Below is a small trained network, with its code and all its weights. Each question gives an input and a class and asks what happens when units are switched off, that is, made to give their printed mean instead of their output.

import numpy as np


def w(rows, s, z=0):
    codes = np.array(rows[::2]) - 128.0
    scale = np.full(codes.shape[1], s)
    scale[-1] = z or s
    return codes * scale


def f(y):
    return np.maximum(y, 0)


def log_softmax(a):
    a = a - a.max(-1, keepdims=True)
    return a - np.log(np.exp(a).sum(-1, keepdims=True))


def net(x, mask):
    res = np.array(x, float).reshape(1, 7) / 4 @ E
    y = f(res @ A[0][:, :-1].T + A[0][:, -1])
    res = res + np.where(mask, y, B[0][:, -1]) @ B[0][:, :-1]
    return log_softmax(res[-1] @ U[:, :-1].T + U[:, -1])


A, B = {}, {}
E = w([
[131,121,131,103,68,127,168,130,147,119,150],'x0',
[110,99,119,146,192,89,139,90,119,156,138],'x1',
[105,24,56,120,164,102,147,228,212,33,63],'x2',
[135,110,86,211,69,69,120,246,185,225,188],'x3',
[79,124,68,134,43,48,15,82,93,70,164],'x4',
[202,124,91,117,121,99,147,114,134,143,79],'x5',
[119,122,180,114,97,105,114,127,154,134,107],'x6',
],0.011)
A[0] = w([
[144,165,112,108,70,120,99,73,82,159,161,216],'neuron 1',
[79,110,117,72,167,87,144,142,126,10,83,160],'neuron 2',
[66,85,97,100,192,155,160,196,211,93,53,178],'neuron 3',
[122,118,163,195,140,174,193,123,132,148,127,224],'neuron 4',
[91,100,136,111,136,129,234,156,163,98,137,236],'neuron 5',
[101,137,95,216,86,100,128,222,142,254,136,254],'neuron 6',
[109,101,152,100,174,149,104,70,94,91,140,235],'neuron 7',
[116,90,41,162,67,45,47,116,137,66,164,178],'neuron 8',
[138,172,211,97,174,207,199,111,133,177,94,238],'neuron 9',
[133,46,120,171,127,111,127,201,138,103,122,96],'neuron 10',
],0.0092,0.0037)
B[0] = w([
[90,192,158,152,153,84,100,66,88,140,134,214],'neuron 1',
[158,40,116,169,142,107,87,132,62,70,87,200],'neuron 2',
[120,69,53,193,123,124,171,152,143,147,54,218],'neuron 3',
[206,145,134,132,75,151,121,159,160,126,145,180],'neuron 4',
[173,105,64,149,96,167,152,132,191,127,126,184],'neuron 5',
[139,141,137,176,137,95,69,154,130,254,240,250],'neuron 6',
[113,113,176,151,124,170,116,75,138,104,109,195],'neuron 7',
[50,113,95,45,119,106,40,97,149,122,123,228],'neuron 8',
[223,140,131,146,226,237,153,113,173,138,139,233],'neuron 9',
[89,98,51,120,171,190,137,138,191,181,114,182],'neuron 10',
],0.011,0.019)
U = w([
[182,159,143,116,181,178,156,81,168,119,150,195],'0',
[84,181,137,127,111,140,130,22,67,78,115,237],'1',
[154,60,109,168,141,153,216,162,129,99,71,131],'2',
[114,58,93,136,117,80,102,137,97,12,105,94],'3',
[215,121,172,159,147,126,148,181,107,200,204,151],'4',
[74,187,127,156,150,60,107,125,102,156,194,152],'5',
[131,121,73,203,141,88,190,244,161,181,119,1],'6',
[65,79,73,74,173,126,95,184,156,167,134,26],'7',
],0.011,0.0027)

Each question gives the input, the list of numbers given to net, and the class t.
The units are the neurons (one row each of A and B). Each row of codes is followed by its name. A weight is (code - 128) times the scale printed after its matrix; where a second scale follows, it is the last column's (A, B and U).
mask holds one flag per neuron, in row order. A switched-off neuron (its flag False) gives its mean, the last column of its row in B, instead of its output. The means were averaged over made-up inputs and are rounded, as every weight is.
A unit's drop is (log p(t) with every unit on - log p(t) with that unit switched off) / (log p(t) with every unit on - log p(t) with every unit switched off).
The circuit of an input: a set's keep is (log p(t) with only the set's units on - log p(t) with every unit switched off) / (log p(t) with every unit on - log p(t) with every unit switched off). Starting from all 10 units, units are removed one at a time, each time the one whose removal leaves the highest keep (on an exact tie, the one counted first), for as long as the keep stays at least 0.8.
units of the circuit, in order: the units of the circuit, biggest drop first
unit that matters most: the unit with the biggest drop
top k neurons: the k neurons with the biggest drops, biggest first
drop when u is switched off: that unit's drop, to one decimal
input [-6,0,0,3,7,2,7], class 5: top 2 neurons => (neuron 3; neuron 9)
input [5,8,-4,-2,6,5,-5], class 1: units of the circuit, in order => (neuron 6)
input [1,5,0,0,1,-4,0], class 1: units of the circuit, in order => (neuron 6; neuron 9; neuron 3)
input [1,5,0,0,2,6,-3], class 1: units of the circuit, in order => (neuron 6; neuron 3; neuron 9)
input [0,-5,2,7,2,-6,6], class 7: top 3 neurons => (neuron 8; neuron 10; neuron 1)
input [8,-5,1,-4,5,3,-6], class 3: top 2 neurons => (neuron 2; neuron 9)
input [-4,1,7,0,-7,8,2], class 2: top 2 neurons => (neuron 6; neuron 2)
input [-1,8,6,0,6,-1,-6], class 3: top 2 neurons => (neuron 2; neuron 6)
input [-2,-4,0,-2,3,6,3], class 1: top 3 neurons => (neuron 6; neuron 3; neuron 5)
input [7,7,5,-8,2,-2,-8], class 3: top 2 neurons => (neuron 2; neuron 9)
input [-1,7,1,-7,-5,-8,8], class 2: top 3 neurons => (neuron 3; neuron 2; neuron 6)
input [-5,-4,-6,0,-4,-6,0], class 0: top 2 neurons => (neuron 6; neuron 9)
input [-3,5,0,8,-1,-7,-6], class 4: top 2 neurons => (neuron 6; neuron 3)
input [4,7,2,-4,-8,-5,5], class 2: unit that matters most => neuron 3
input [1,6,4,8,5,1,7], class 7: drop when neuron 8 is switched off => 0.6
input [-1,8,1,8,2,7,-2], class 7: drop when neuron 8 is switched off => 0.7
input [5,-8,3,-6,-6,-5,4], class 2: drop when neuron 1 is switched off => 0.0
